Below are the code and all the weights of a small trained network. Each question names an input and a class and asks about switching units off, where a switched-off unit gives its printed mean instead of its output.

import numpy as np


def w(rows, s, z=0):
    codes = np.array(rows[::2]) - 128.0
    scale = np.full(codes.shape[1], s)
    scale[-1] = z or s
    return codes * scale


def norm(h):
    return h / np.sqrt((h * h).mean(-1, keepdims=True) + 1e-5)


def f(y):
    return y / 2 * (1 + np.tanh(0.7978845608 * (y + 0.044715 * y**3)))


def log_softmax(a):
    a = a - a.max(-1, keepdims=True)
    return a - np.log(np.exp(a).sum(-1, keepdims=True))


def net(x, mask):
    res = np.array(x, float).reshape(1, 5) / 4 @ E
    u = 0
    for l in range(2):
        y = f(norm(res) @ A[l][:, :-1].T + A[l][:, -1])
        res = res + np.where(mask[u : u + 11], y, B[l][:, -1]) @ B[l][:, :-1]
        u += 11
    return log_softmax(norm(res)[-1] @ U[:, :-1].T + U[:, -1])


A, B = {}, {}
E = w([
[95,156,184,162],'x0',
[70,152,142,44],'x1',
[124,130,127,125],'x2',
[137,253,64,148],'x3',
[75,108,92,159],'x4',
],0.0054)
A[0] = w([
[254,171,194,104,39],'L0N1',
[197,130,58,159,194],'L0N2',
[202,61,15,58,3],'L0N3',
[183,100,133,192,74],'L0N4',
[221,156,192,81,29],'L0N5',
[205,77,9,68,28],'L0N6',
[95,175,111,87,7],'L0N7',
[25,77,26,204,11],'L0N8',
[203,84,130,214,79],'L0N9',
[243,162,202,85,25],'L0N10',
[96,185,254,241,44],'L0N11',
],0.0067,0.0022)
B[0] = w([
[59,100,86,205,188],'L0N1',
[174,209,142,176,249],'L0N2',
[48,156,255,106,195],'L0N3',
[207,143,140,151,171],'L0N4',
[64,97,78,172,155],'L0N5',
[62,183,233,123,198],'L0N6',
[177,93,133,87,128],'L0N7',
[41,94,89,233,205],'L0N8',
[234,168,149,138,229],'L0N9',
[44,89,72,187,176],'L0N10',
[91,197,238,105,236],'L0N11',
],0.014,0.0019)
A[1] = w([
[20,97,57,234,3],'L1N1',
[129,93,105,98,123],'L1N2',
[116,225,53,104,74],'L1N3',
[35,158,67,58,98],'L1N4',
[49,190,213,140,15],'L1N5',
[164,1,183,104,120],'L1N6',
[132,24,182,113,67],'L1N7',
[86,242,69,129,37],'L1N8',
[134,220,63,91,23],'L1N9',
[49,156,109,36,59],'L1N10',
[108,115,82,9,121],'L1N11',
],0.0082,0.0018)
B[1] = w([
[120,15,128,246,228],'L1N1',
[180,61,173,164,123],'L1N2',
[181,34,124,48,190],'L1N3',
[153,237,139,194,215],'L1N4',
[58,49,210,64,253],'L1N5',
[229,77,84,29,200],'L1N6',
[203,57,91,44,182],'L1N7',
[165,10,116,61,216],'L1N8',
[187,37,127,71,168],'L1N9',
[148,209,142,225,207],'L1N10',
[187,178,168,246,186],'L1N11',
],0.014,0.0037)
U = w([
[236,46,104,32,145],'0',
[147,123,186,156,254],'1',
[53,157,238,83,141],'2',
[210,255,136,226,118],'3',
[90,29,105,245,99],'4',
[80,168,68,106,44],'5',
[70,213,4,84,13],'6',
],0.0089,0.0069)

Each question gives the input, the list of numbers given to net, and the class t.
The units are the neurons (one row each of A and B). Each row of codes is followed by its name. A weight is (code - 128) times the scale printed after its matrix; where a second scale follows, it is the last column's (A, B and U).
mask holds one flag per neuron, layer by layer. A switched-off neuron (its flag False) gives its mean, the last column of its row in B, instead of its output. The means were averaged over made-up inputs and are rounded, as every weight is.
A unit's drop is (log p(t) with every unit on - log p(t) with that unit switched off) / (log p(t) with every unit on - log p(t) with every unit switched off).
The circuit of an input: a set's keep is (log p(t) with only the set's units on - log p(t) with every unit switched off) / (log p(t) with every unit on - log p(t) with every unit switched off). Starting from the 12 units with the biggest drops (on a tie, the unit counted first), units are removed one at a time, each time the one whose removal leaves the highest keep (on an exact tie, the one counted first), for as long as the keep stays at least 0.8.
units of the circuit, in order: the units of the circuit, biggest drop first
unit that matters most: the unit with the biggest drop
k most important neurons: the k neurons with the biggest drops, biggest first
top k neurons in layer l: the k neurons of layer l with the biggest drops, biggest first
drop of u: that unit's drop, to one decimal
input [6,-2,-3,-5,0], class 2: 2 most important neurons : (L0N11, L1N8)
input [4,6,4,4,-5], class 3: units of the circuit, in order : (L1N4, L0N9, L0N6, L0N3)
input [-8,-1,0,-6,-7], class 2: unit that matters most : L0N3
input [-6,-4,3,0,-4], class 2: top 2 neurons in layer 0 : (L0N3, L0N6)
input [-7,7,4,-4,4], class 2: top 2 neurons in layer 1 : (L1N5, L1N1)
input [-2,6,2,7,-1], class 0: 4 most important neurons : (L1N3, L1N9, L1N8, L0N3)
input [6,-7,3,-2,4], class 3: 3 most important neurons : (L0N9, L0N4, L0N3)
input [8,3,6,5,-6], class 2: top 2 neurons in layer 0 : (L0N11, L0N8)
input [-1,-8,-3,-7,3], class 3: units of the circuit, in order : (L0N9, L1N5)
input [7,-3,0,1,-8], class 4: 3 most important neurons : (L0N1, L0N10, L1N1)
input [-4,-8,-4,-6,-8], class 3: 2 most important neurons : (L0N9, L1N5)
input [5,3,-3,4,-1], class 2: top 3 neurons in layer 0 : (L0N11, L0N2, L0N9)
input [-3,-6,-3,-3,-8], class 4: 4 most important neurons : (L0N1, L0N10, L0N5, L1N1)
input [7,5,5,-8,3], class 0: top neuron in layer 1 : (L1N6)
input [5,-6,3,6,-7], class 4: top 2 neurons in layer 0 : (L0N1, L0N10)
input [-8,8,-3,-4,-3], class 2: 2 most important neurons : (L0N3, L0N6)
input [2,8,-7,-5,-1], class 3: top 2 neurons in layer 0 : (L0N9, L0N4)
input [-4,-6,-1,8,8], class 0: 2 most important neurons : (L1N8, L0N1)
input [3,-7,5,8,-8], class 0: 2 most important neurons : (L0N8, L1N8)
input [-8,-1,-4,0,-7], class 2: units of the circuit, in order : (L0N3)
input [8,8,7,-8,7], class 0: top 3 neurons in layer 1 : (L1N7, L1N6, L1N1)
input [-6,3,-6,5,-7], class 4: 2 most important neurons : (L0N1, L0N10)
input [4,-2,-5,-6,6], class 0: 2 most important neurons : (L0N1, L0N10)
input [0,3,-2,-8,7], class 0: top 2 neurons in layer 1 : (L1N6, L1N7)
input [6,3,4,-1,-7], class 4: 2 most important neurons : (L1N1, L0N10)
input [3,-6,-1,3,-1], class 3: top 3 neurons in layer 1 : (L1N5, L1N6, L1N7)
input [7,1,0,-5,-3], class 2: unit that matters most : L0N11
input [6,-8,2,2,7], class 3: drop of L1N1 : 0.2
